Below is a small trained network, with its code and all its weights. Each question gives an input and a target symbol and asks what happens when units are switched off, that is, made to give their printed mean instead of their output.

import numpy as np


def w(rows, s, z=0):
    codes = np.array(rows[::2]) - 128.0
    scale = np.full(codes.shape[1], s)
    scale[-1] = z or s
    return codes * scale


def f(y):
    return y / 2 * (1 + np.tanh(0.7978845608 * (y + 0.044715 * y**3)))


def softmax(a):
    e = np.exp(a - a.max(-1, keepdims=True))
    return e / e.sum(-1, keepdims=True)


def log_softmax(a):
    a = a - a.max(-1, keepdims=True)
    return a - np.log(np.exp(a).sum(-1, keepdims=True))


def net(x, mask):
    ids = ['ΓΔΩαβεθμξσ'.index(c) for c in x.split()]
    T = len(ids)
    res = E[ids] + P[:T]
    u = 0
    for l in range(2):
        r = res
        for j in range(2):
            rows = slice(2 * j, 2 * j + 2)
            q, k, v = (r @ M[l][rows].T for M in (Q, K, V))
            z = softmax(np.where(np.tri(T) > 0, q @ k.T / 2**0.5, -1e9)) @ v
            o = O[l][rows]
            res = res + np.where(mask[u + j], z, o[:, -1]) @ o[:, :-1]
        u += 2
        y = f(res @ A[l][:, :-1].T + A[l][:, -1])
        res = res + np.where(mask[u : u + 8], y, B[l][:, -1]) @ B[l][:, :-1]
        u += 8
    return log_softmax(res[-1] @ U[:, :-1].T + U[:, -1])


Q, K, V, O, A, B = {}, {}, {}, {}, {}, {}
E = w([
[110,67,100],'Γ',
[111,65,106],'Δ',
[137,127,104],'Ω',
[133,126,121],'α',
[61,106,140],'β',
[38,137,167],'ε',
[142,224,153],'θ',
[72,153,249],'μ',
[164,88,156],'ξ',
[203,136,196],'σ',
],0.018)
P = w([
[29,30,28],'0',
[66,43,128],'1',
[20,75,81],'2',
[22,93,95],'3',
[30,129,86],'4',
[30,156,85],'5',
[19,198,66],'6',
[61,177,55],'7',
[80,186,4],'8',
],0.0035)
Q[0] = w([
[137,19,172],'0.h1',
[76,126,3],'0.h1',
[128,201,104],'0.h2',
[175,124,104],'0.h2',
],0.014)
K[0] = w([
[109,60,95],'0.h1',
[74,254,159],'0.h1',
[84,154,98],'0.h2',
[148,55,49],'0.h2',
],0.0097)
V[0] = w([
[228,163,69],'0.h1',
[129,188,8],'0.h1',
[87,109,45],'0.h2',
[125,109,209],'0.h2',
],0.011)
O[0] = w([
[176,110,160,1],'0.h1',
[111,122,235,98],'0.h1',
[195,113,254,156],'0.h2',
[145,203,65,158],'0.h2',
],0.0095,0.0056)
A[0] = w([
[155,84,74,144],'0.n1',
[157,59,158,111],'0.n2',
[132,253,188,10],'0.n3',
[157,127,108,90],'0.n4',
[142,166,89,219],'0.n5',
[192,183,223,98],'0.n6',
[86,76,100,227],'0.n7',
[114,153,164,4],'0.n8',
],0.013,0.003)
B[0] = w([
[70,166,115,170],'0.n1',
[192,191,124,157],'0.n2',
[166,180,32,203],'0.n3',
[112,103,107,116],'0.n4',
[150,50,182,197],'0.n5',
[255,164,118,179],'0.n6',
[200,202,240,254],'0.n7',
[87,189,35,124],'0.n8',
],0.0068,0.0058)
Q[1] = w([
[157,96,32],'1.h1',
[2,145,85],'1.h1',
[150,80,30],'1.h2',
[140,153,167],'1.h2',
],0.01)
K[1] = w([
[214,58,80],'1.h1',
[1,167,87],'1.h1',
[115,84,138],'1.h2',
[136,122,133],'1.h2',
],0.0096)
V[1] = w([
[119,148,157],'1.h1',
[162,132,68],'1.h1',
[74,3,198],'1.h2',
[147,87,80],'1.h2',
],0.012)
O[1] = w([
[172,160,84,159],'1.h1',
[193,190,80,118],'1.h1',
[92,47,149,3],'1.h2',
[254,34,166,82],'1.h2',
],0.0091,0.0075)
A[1] = w([
[139,104,113,176],'1.n1',
[45,158,85,134],'1.n2',
[109,79,146,62],'1.n3',
[158,149,110,149],'1.n4',
[214,95,95,123],'1.n5',
[202,69,249,168],'1.n6',
[212,129,85,124],'1.n7',
[96,22,149,2],'1.n8',
],0.012,0.0079)
B[1] = w([
[65,91,139,132],'1.n1',
[160,68,83,254],'1.n2',
[139,163,148,126],'1.n3',
[111,134,164,228],'1.n4',
[63,84,159,179],'1.n5',
[198,71,123,189],'1.n6',
[92,90,136,242],'1.n7',
[127,254,250,136],'1.n8',
],0.009,0.0072)
U = w([
[133,150,181,24],'Γ',
[122,157,170,21],'Δ',
[204,114,95,128],'Ω',
[136,111,110,179],'α',
[25,172,193,117],'β',
[12,124,98,186],'ε',
[116,250,166,97],'θ',
[172,144,2,39],'μ',
[95,148,110,253],'ξ',
[99,157,92,183],'σ',
],0.0099,0.0042)

Each question gives the input, a string of symbols that net reads in full, and the target symbol t.
The units are the heads (2 rows each of Q, K, V and O) and the neurons (one row each of A and B). Each row of codes is followed by its name. A weight is (code - 128) times the scale printed after its matrix; where a second scale follows, it is the last column's (O, A, B and U).
mask holds one flag per unit, layer by layer, with each layer's heads first. A switched-off unit (its flag False) gives its mean, the last column of its rows in O or B, instead of its output. The means were averaged over made-up inputs and are rounded, as every weight is.
A unit's drop is (log p(t) with every unit on - log p(t) with that unit switched off) / (log p(t) with every unit on - log p(t) with every unit switched off).
The circuit of an input: a set's keep is (log p(t) with only the set's units on - log p(t) with every unit switched off) / (log p(t) with every unit on - log p(t) with every unit switched off). Starting from the 12 units with the biggest drops (on a tie, the unit counted first), units are removed one at a time, each time the one whose removal leaves the highest keep (on an exact tie, the one counted first), for as long as the keep stays at least 0.8.
units of the circuit, in order: the units of the circuit, biggest drop first
most important unit: the unit with the biggest drop
k most important neurons: the k neurons with the biggest drops, biggest first
top k neurons in layer l: the k neurons of layer l with the biggest drops, biggest first
heads that matter: for each layer, one digit per head in row order, 1 if its drop is at least 0.15 and else 0, layers parted by /
input Γ ε Δ θ ξ, target θ: most important unit : 1.h2
input θ Ω Ω ξ θ Γ Γ θ α, target θ: units of the circuit, in order : 0.h1; 1.h2; 0.n3
input ε Ω θ σ θ σ ε θ Γ, target θ: 2 most important neurons : 0.n7; 0.n3
input Γ α Γ Ω ξ, target Ω: top 4 neurons in layer 0 : 0.n2; 0.n3; 0.n6; 0.n1
input β Δ Δ, target β: units of the circuit, in order : 1.h2; 0.h2; 1.n8
input Γ Ω Ω Γ, target Ω: 4 most important neurons : 0.n2; 1.n6; 0.n5; 0.n7
input Ω ε α Ω, target ε: top 3 neurons in layer 0 : 0.n3; 0.n6; 0.n5
input Δ Ω Ω, target Ω: 2 most important neurons : 1.n6; 0.n2
input ξ Γ β β β Ω β ε, target ε: units of the circuit, in order : 1.h2; 0.n6; 1.n2; 0.n3
input μ Γ Ω Ω μ ε, target μ: units of the circuit, in order : 0.h2; 1.n2
input α β Ω, target β: 3 most important neurons : 0.n3; 0.n6; 1.n8
input Γ β θ θ β, target θ: units of the circuit, in order : 1.h2; 0.n3; 0.h1
input θ θ Δ ξ Ω θ Γ, target θ: units of the circuit, in order : 1.h2; 0.h1; 0.n3; 0.n6
input σ σ σ, target ε: most important unit : 0.h2
input ε Ω θ ε, target θ: units of the circuit, in order : 1.h2; 0.n3
input β Γ Γ, target β: heads that matter : 11 / 11
input σ ε μ Ω, target μ: heads that matter : 11 / 00
input σ θ α Ω ξ θ θ ε, target θ: 3 most important neurons : 0.n3; 0.n7; 1.n7
input ξ α β ξ Γ Γ θ ε α, target θ: heads that matter : 11 / 01
input Ω ε Δ α, target ε: top neuron in layer 0 : 0.n5
input Ω Ω Γ ξ ξ ξ ε Δ α, target ε: units of the circuit, in order : 1.h2; 0.n3; 0.n6; 0.h1
input α Ω θ Ω Δ, target θ: 4 most important neurons : 0.n6; 0.n5; 0.n3; 1.n2
input Ω α Ω Ω Γ, target Ω: 3 most important neurons : 0.n2; 1.n6; 0.n7
